Below is a small trained network, with its code and all its weights. Each question gives an input and a class and asks what happens when units are switched off, that is, made to give their printed mean instead of their output.

import numpy as np


def w(rows, s, z=0):
    codes = np.array(rows[::2]) - 128.0
    scale = np.full(codes.shape[1], s)
    scale[-1] = z or s
    return codes * scale


def f(y):
    return np.maximum(y, 0)


def log_softmax(a):
    a = a - a.max(-1, keepdims=True)
    return a - np.log(np.exp(a).sum(-1, keepdims=True))


def net(x, mask):
    res = np.array(x, float).reshape(1, 6) / 4 @ E
    y = f(res @ A[0][:, :-1].T + A[0][:, -1])
    res = res + np.where(mask, y, B[0][:, -1]) @ B[0][:, :-1]
    return log_softmax(res[-1] @ U[:, :-1].T + U[:, -1])


A, B = {}, {}
E = w([
[127,127,129,128],'x0',
[76,115,225,224],'x1',
[224,78,199,87],'x2',
[43,123,167,3],'x3',
[126,128,127,127],'x4',
[134,219,167,156],'x5',
],0.0066)
A[0] = w([
[180,115,170,111,70],'n1',
[2,45,195,212,104],'n2',
[60,142,89,160,54],'n3',
[105,13,92,146,253],'n4',
[78,152,118,93,71],'n5',
[237,159,60,25,84],'n6',
[108,175,120,137,112],'n7',
[128,200,33,70,108],'n8',
[198,113,232,105,96],'n9',
[35,154,123,49,117],'n10',
[174,213,128,133,147],'n11',
[112,120,146,181,68],'n12',
[113,244,171,96,159],'n13',
[67,8,103,107,195],'n14',
[154,119,89,189,47],'n15',
[26,133,90,122,128],'n16',
[179,61,173,63,114],'n17',
[149,198,24,63,77],'n18',
[90,168,50,122,104],'n19',
[138,126,89,89,112],'n20',
[198,146,65,174,68],'n21',
[160,63,179,123,114],'n22',
[93,136,93,134,69],'n23',
[195,139,81,72,72],'n24',
[185,117,92,195,84],'n25',
[119,213,181,72,139],'n26',
[159,223,167,121,243],'n27',
[63,150,188,154,164],'n28',
[217,98,191,52,70],'n29',
[66,135,154,77,85],'n30',
[61,134,188,89,86],'n31',
[57,62,36,170,157],'n32',
[145,154,190,63,33],'n33',
[104,129,159,82,96],'n34',
[40,147,80,158,60],'n35',
[81,109,183,34,92],'n36',
[209,123,141,160,76],'n37',
[148,153,172,137,136],'n38',
[118,84,214,161,90],'n39',
[129,131,83,209,157],'n40',
],0.0098,0.0065)
B[0] = w([
[94,130,80,151,150],'n1',
[182,213,169,252,222],'n2',
[90,158,55,140,150],'n3',
[208,105,164,12,254],'n4',
[81,94,104,116,147],'n5',
[153,169,174,214,212],'n6',
[111,138,116,97,145],'n7',
[171,171,176,201,191],'n8',
[74,169,44,144,192],'n9',
[75,69,187,124,197],'n10',
[122,142,143,67,175],'n11',
[118,149,158,153,147],'n12',
[116,155,177,63,185],'n13',
[158,144,175,63,227],'n14',
[51,86,163,133,150],'n15',
[91,152,56,114,187],'n16',
[61,175,102,90,191],'n17',
[151,187,161,228,188],'n18',
[72,158,70,116,168],'n19',
[137,155,153,152,158],'n20',
[61,62,162,119,171],'n21',
[88,162,104,133,177],'n22',
[111,150,96,130,137],'n23',
[128,156,155,176,170],'n24',
[45,79,169,126,177],'n25',
[98,119,168,86,175],'n26',
[208,85,130,10,225],'n27',
[178,138,138,139,199],'n28',
[75,152,48,123,186],'n29',
[92,82,145,142,163],'n30',
[105,91,149,131,168],'n31',
[59,170,146,65,203],'n32',
[105,115,123,141,145],'n33',
[101,96,134,140,152],'n34',
[90,152,34,149,162],'n35',
[83,62,160,141,187],'n36',
[10,142,163,94,171],'n37',
[112,166,154,114,161],'n38',
[138,185,162,208,180],'n39',
[74,79,171,82,198],'n40',
],0.019,0.0079)
U = w([
[84,2,148,180,106],'0',
[176,163,141,214,105],'1',
[162,138,121,82,254],'2',
[106,163,30,115,98],'3',
[171,125,129,86,238],'4',
[181,152,145,48,7],'5',
[239,62,85,97,103],'6',
[215,26,42,167,90],'7',
],0.0081,0.0076)

Each question gives the input, the list of numbers given to net, and the class t.
The units are the neurons (one row each of A and B). Each row of codes is followed by its name. A weight is (code - 128) times the scale printed after its matrix; where a second scale follows, it is the last column's (A, B and U).
mask holds one flag per neuron, in row order. A switched-off neuron (its flag False) gives its mean, the last column of its row in B, instead of its output. The means were averaged over made-up inputs and are rounded, as every weight is.
A unit's drop is (log p(t) with every unit on - log p(t) with that unit switched off) / (log p(t) with every unit on - log p(t) with every unit switched off).
The circuit of an input: a set's keep is (log p(t) with only the set's units on - log p(t) with every unit switched off) / (log p(t) with every unit on - log p(t) with every unit switched off). Starting from the 12 units with the biggest drops (on a tie, the unit counted first), units are removed one at a time, each time the one whose removal leaves the highest keep (on an exact tie, the one counted first), for as long as the keep stays at least 0.8.
units of the circuit, in order: the units of the circuit, biggest drop first
top k neurons: the k neurons with the biggest drops, biggest first
drop of u: that unit's drop, to one decimal
input [-4,-8,-1,-6,-7,-8], class 1: units of the circuit, in order -> (n6)
input [-7,5,-7,-2,3,7], class 3: top 3 neurons -> (n4, n35, n3)
input [-6,-6,-5,-4,0,-6], class 1: top 3 neurons -> (n18, n8, n27)
input [-3,-3,1,6,-3,-5], class 0: top 4 neurons -> (n36, n10, n27, n30)
input [1,0,1,0,-7,-8], class 5: top 2 neurons -> (n4, n14)
input [-1,-6,5,6,-1,4], class 0: units of the circuit, in order -> (n36, n4)
input [6,2,-8,-4,-7,-3], class 3: units of the circuit, in order -> (n35, n3)
input [-5,-8,-2,8,2,2], class 0: units of the circuit, in order -> (n10, n36)
input [-2,-1,-6,-2,4,-3], class 3: units of the circuit, in order -> (n35, n19)
input [8,8,5,-1,-1,8], class 1: top 4 neurons -> (n2, n39, n4, n14)
input [2,-6,-7,-2,3,-2], class 3: top 4 neurons -> (n19, n2, n32, n16)
input [-6,2,-7,-6,6,-4], class 3: top 3 neurons -> (n35, n32, n3)
input [-2,-4,8,-6,5,-4], class 3: units of the circuit, in order -> (n29, n9)
input [-6,8,-1,-1,-6,-6], class 1: units of the circuit, in order -> (n2)
input [-5,-6,-6,-2,2,-1], class 1: top 3 neurons -> (n18, n8, n6)
input [-3,6,7,2,-3,3], class 3: units of the circuit, in order -> (n9, n29)
input [-1,-2,-8,8,-4,-4], class 0: top 3 neurons -> (n10, n36, n30)
input [-6,7,8,1,-2,8], class 3: top 2 neurons -> (n9, n4)
input [5,4,-4,8,-2,-5], class 0: top 2 neurons -> (n10, n36)
input [-3,3,7,7,6,-2], class 0: units of the circuit, in order -> (n36)
input [-5,-6,-4,-4,5,-3], class 1: top 4 neurons -> (n18, n8, n6, n27)
input [5,6,-5,-8,8,1], class 0: top 3 neurons -> (n40, n25, n15)
input [2,1,-2,-1,-3,8], class 5: units of the circuit, in order -> (n27, n13)
input [2,5,3,6,1,-1], class 0: top 4 neurons -> (n36, n31, n30, n10)
input [8,6,8,-2,5,0], class 3: drop of n9 -> 0.3
input [-5,-1,8,-6,6,8], class 3: drop of n9 -> 0.6
input [5,-8,-4,3,8,-8], class 1: drop of n16 -> 0.0
